Questions about the array below.
1) The entry just left of the smallest entry?
2) The 4th entry in reading order?
3) The fifth entry in reading order?
4) The entry just right of 2.617?
5) The third smallest entry?
6) The entry just right of the smallest entry?
[[  2.617   9.662   4.959  -8.732   6.172  13.672 -12.216 -21.486  12.751
   -1.597  -4.663   1.746   8.524]
 [  9.779   0.867  -2.381 -18.011   1.880  -4.207   0.280 -22.714   9.777
   -0.911   1.046  -6.868  -5.777]
 [  3.084   4.830   4.351   0.153  -4.263  23.133  -7.018 -16.944  13.250
   10.883  11.674   2.553   1.275]]
1) 0.280
2) -8.732
3) 6.172
4) 9.662
5) -18.011
6) 9.777

M =
[[-16 -27 -38 -34 -27 -27 -45 -33 -34  -2  28  29   3  29]
 [-14   1  15  19 -17   7  -3  16  17  10  17 -33  22 -20]
 [ 11   2  21  -9  -3  -8 -22  11 -16  13  28  14  -5 -10]
 [ 13  -3   6  -6  -1   4 -15  -9 -26  35   4  13  -9  12]
 [ 13  25   1  -1  18 -12 -15  -4   1 -12   3  15  -3  33]
 [  5   0 -12  27  -2  -8  26  14   1  15 -27  18 -24 -31]
 [-14 -14 -14  10 -11 -30  15  10  -9 -23   8  49  39  30]
 [  4 -19   0 -26   0  27   4 -12   4  -7  23 -12 -20 -23]]
Counting starts at 1.
The entry just left of the largest entry: 8
Which number is the entry in the top-right corner?
Answer: 29
The entry at row 1, column 1: -16
Which number is the entry in the bottom-right corner?
Answer: -23
The entry at row 1, column 2: -27
The entry at row 1, column 3: -38
Which number is the entry in row 2 and column 3?
Answer: 15
Which number is the entry at row 3, column 1?
Answer: 11
The entry just right of 49 -> 39
Which number is the entry just left of the smallest entry?
Answer: -27
Which number is the entry directly above the largest entry?
Answer: 18
Which number is the top entry of the column that holds the largest entry?
Answer: 29
The entry in row 2 and column 1 is -14
Which number is the entry at row 2, column 2?
Answer: 1
Which number is the entry at row 3, column 3?
Answer: 21
Which number is the top entry of the column that holds the smallest entry?
Answer: -45
Which number is the entry just left of 16?
Answer: -3
The bottom-left entry is 4
The entry directly below the largest entry: -12

Read these off the table that follows. Rows and columns are numbered from 1.
1) Give the bottom-right entry.
2) Give the entry just left of the smallest entry.
3) Give the entry in row 2 and column 3.
4) Give the entry in row 1 and column 1.
5) Give the entry in row 1 and column 2.
6) Give the entry in row 1 and column 3.
7) Give the smallest entry.
8) Give the top entry of the column that holds the largest entry.
[[ -2  -1  -2   0  -1  -7  -1   9   0  -3]
 [  0   1  10  -3  -2  13  -1  -1   2  -2]
 [  2   3  -1  -3  -3  -6  -2 -11   0  -1]
 [  1   0 -13   2   0 -22   0  -3  -3   1]
 [ -3  -1   3  -1  -1   0  -1  10   1  -3]
 [  2   2  -8  -1  -2 -15  -1  -7  -2   0]
 [  0   2  -9  -2  -3 -21  -2  -2  -2  -3]
 [  3   2  -4  -1   0  -4   0 -12  -1   2]
 [ -2   0   4  -3  -3  -1  -2   6   1  -4]
 [ -4  -2  24  -1   2  41   1  11   5  -1]
 [  4   2 -13   2   1 -17   0 -14  -3   4]
 [ -5  -5 -15   7   3 -25   1  23  -3  -1]]
1) -1
2) 3
3) 10
4) -2
5) -1
6) -2
7) -25
8) -7

[[  2  10 -33   1 -14 -25]
 [ -9  22 -30 -19  22   1]
 [ 29 -14  11  -8 -18  -1]
 [ 31 -21  12 -11 -20   0]
 [  2  20 -20  22   9  34]
 [ -8  19 -48  11 -15 -19]
 [  0  16 -20 -20  21  11]
 [ 38  -4   6   3 -13  20]
 [-14 -22  25 -20 -29 -12]
 [-49   3   2  -1 -23   1]
 [  1  16 -15 -17  17  11]
 [-10  -4   2   4 -21   8]
 [ 25  22  -9  13  -3  34]
 [ 11  13 -15  18   6  34]
 [ -2  11 -39   2 -17 -24]]
Counting starts at 1.
The entry directly below 31: 2
The maximum is 38
The entry in the bottom-right corner?
A: -24
The bottom-left entry?
A: -2
The entry in row 3 and column 1 is 29
The entry in the top-left corner?
A: 2
The entry at row 3, column 3?
A: 11
The entry at row 1, column 2?
A: 10
The entry directly above -49: -14
The entry just right of the smallest entry is 3
The entry in row 2 and column 1?
A: -9
The entry directly above -48?
A: -20
The entry in the top-right corner is -25
The entry just right of the largest entry?
A: -4
The entry just right of 19?
A: -48
The entry directly above the largest entry -> 0
The entry at row 1, column 3?
A: -33
The entry just right of 9?
A: 34

array([-0.54, -1.08,  1.84, -0.28, -1.53])
The entry just right of the centre entry: -0.28
The entry just left of -0.28? 1.84
The entry just right of -0.28 is -1.53

arr =
array([[-0.34, -0.41,  1.36, -2.70, -0.73,  2.31,  0.19, -0.33, -0.67,
        -1.03, -1.87, -1.05, -0.89],
       [-0.91, -1.42,  1.17, -2.06, -0.06, -2.08, -1.87,  1.33, -2.26,
        -2.19,  0.17, -0.62, -1.92],
       [-0.07, -0.52, -1.56, -0.65, -0.12,  0.13, -2.79, -2.77, -0.69,
        -0.57, -1.56, -0.68, -1.09],
       [ 1.68, -0.33, -1.12, -0.28, -1.72, -0.36, -1.13, -1.49, -0.84,
        -1.92,  0.15, -1.65, -1.03],
       [ 1.26, -1.34, -1.63, -0.66,  0.55, -1.35,  0.43,  0.47,  0.09,
        -1.56, -1.99,  0.67,  0.13],
       [-1.21, -2.10, -0.01, -2.95, -1.89, -2.08, -2.07, -1.19,  0.52,
        -1.14, -0.48,  0.39, -0.62],
       [ 0.03, -0.62, -1.66, -0.04, -1.08, -1.80, -0.76,  0.65, -0.82,
        -0.70, -1.94,  0.51, -1.17],
       [ 1.10, -0.76, -1.04, -1.17, -2.26, -0.69, -1.63, -1.16, -0.96,
        -1.75,  0.91, -0.73, -0.90],
       [-0.19,  0.25, -0.13, -1.07, -1.85, -1.09, -1.31, -0.40, -1.08,
         1.59, -2.54, -0.89, -2.27],
       [-0.23,  0.66,  0.21, -1.18, -1.64, -1.37,  1.14, -3.11, -2.28,
         0.23,  0.09,  2.02, -0.29],
       [ 0.43, -1.00, -1.29, -1.04,  1.49, -0.12, -1.91, -1.52, -0.56,
        -0.58, -0.96,  0.27, -0.28]])
Read off the entry just right of -2.95.
Answer: -1.89
Read off the entry just left of the centre entry.
Answer: -2.08
Read off the entry just left of -2.79.
Answer: 0.13
Read off the entry just right of -1.29.
Answer: -1.04
The entry just right of the smallest entry: -2.28
Read off the smallest entry.
Answer: -3.11
The median entry: -0.82
The entry just right of -0.06 is -2.08
The entry just right of -2.06: -0.06
The entry just left of -0.68: -1.56
Read off the entry just left of 0.67.
Answer: -1.99
Read off the entry just right of the largest entry.
Answer: 0.19
Read off the entry just right of 0.21.
Answer: -1.18

data =
21	25	-35	-36	22	-19	26	-26	0	32	-27	11	-39	-6	-26
-12	-17	28	31	-9	18	-7	23	3	-12	17	-7	27	6	25
-23	-29	33	37	-26	28	-30	29	-1	-30	35	-8	41	11	30
Indices start at 1.
Give the entry directly below the smallest entry.
Answer: 27
The entry just left of the smallest entry: 11
Give the entry just right of 3.
Answer: -12
Give the entry at row 3, column 3.
Answer: 33
Give the entry at row 1, column 3.
Answer: -35
Give the entry just left of the centre entry.
Answer: -7
Give the entry directly above -29.
Answer: -17
The entry at row 2, column 1 is -12
The entry just left of the largest entry is -8
The entry just right of -19: 26
Give the entry in row 3 and column 2.
Answer: -29
The entry just right of the largest entry -> 11
Give the entry just left of 29.
Answer: -30
The entry directly above 17: -27
Give the bottom entry of the column that holds the largest entry.
Answer: 41
The entry in row 3 and column 1: -23
The entry in row 1 and column 2 is 25
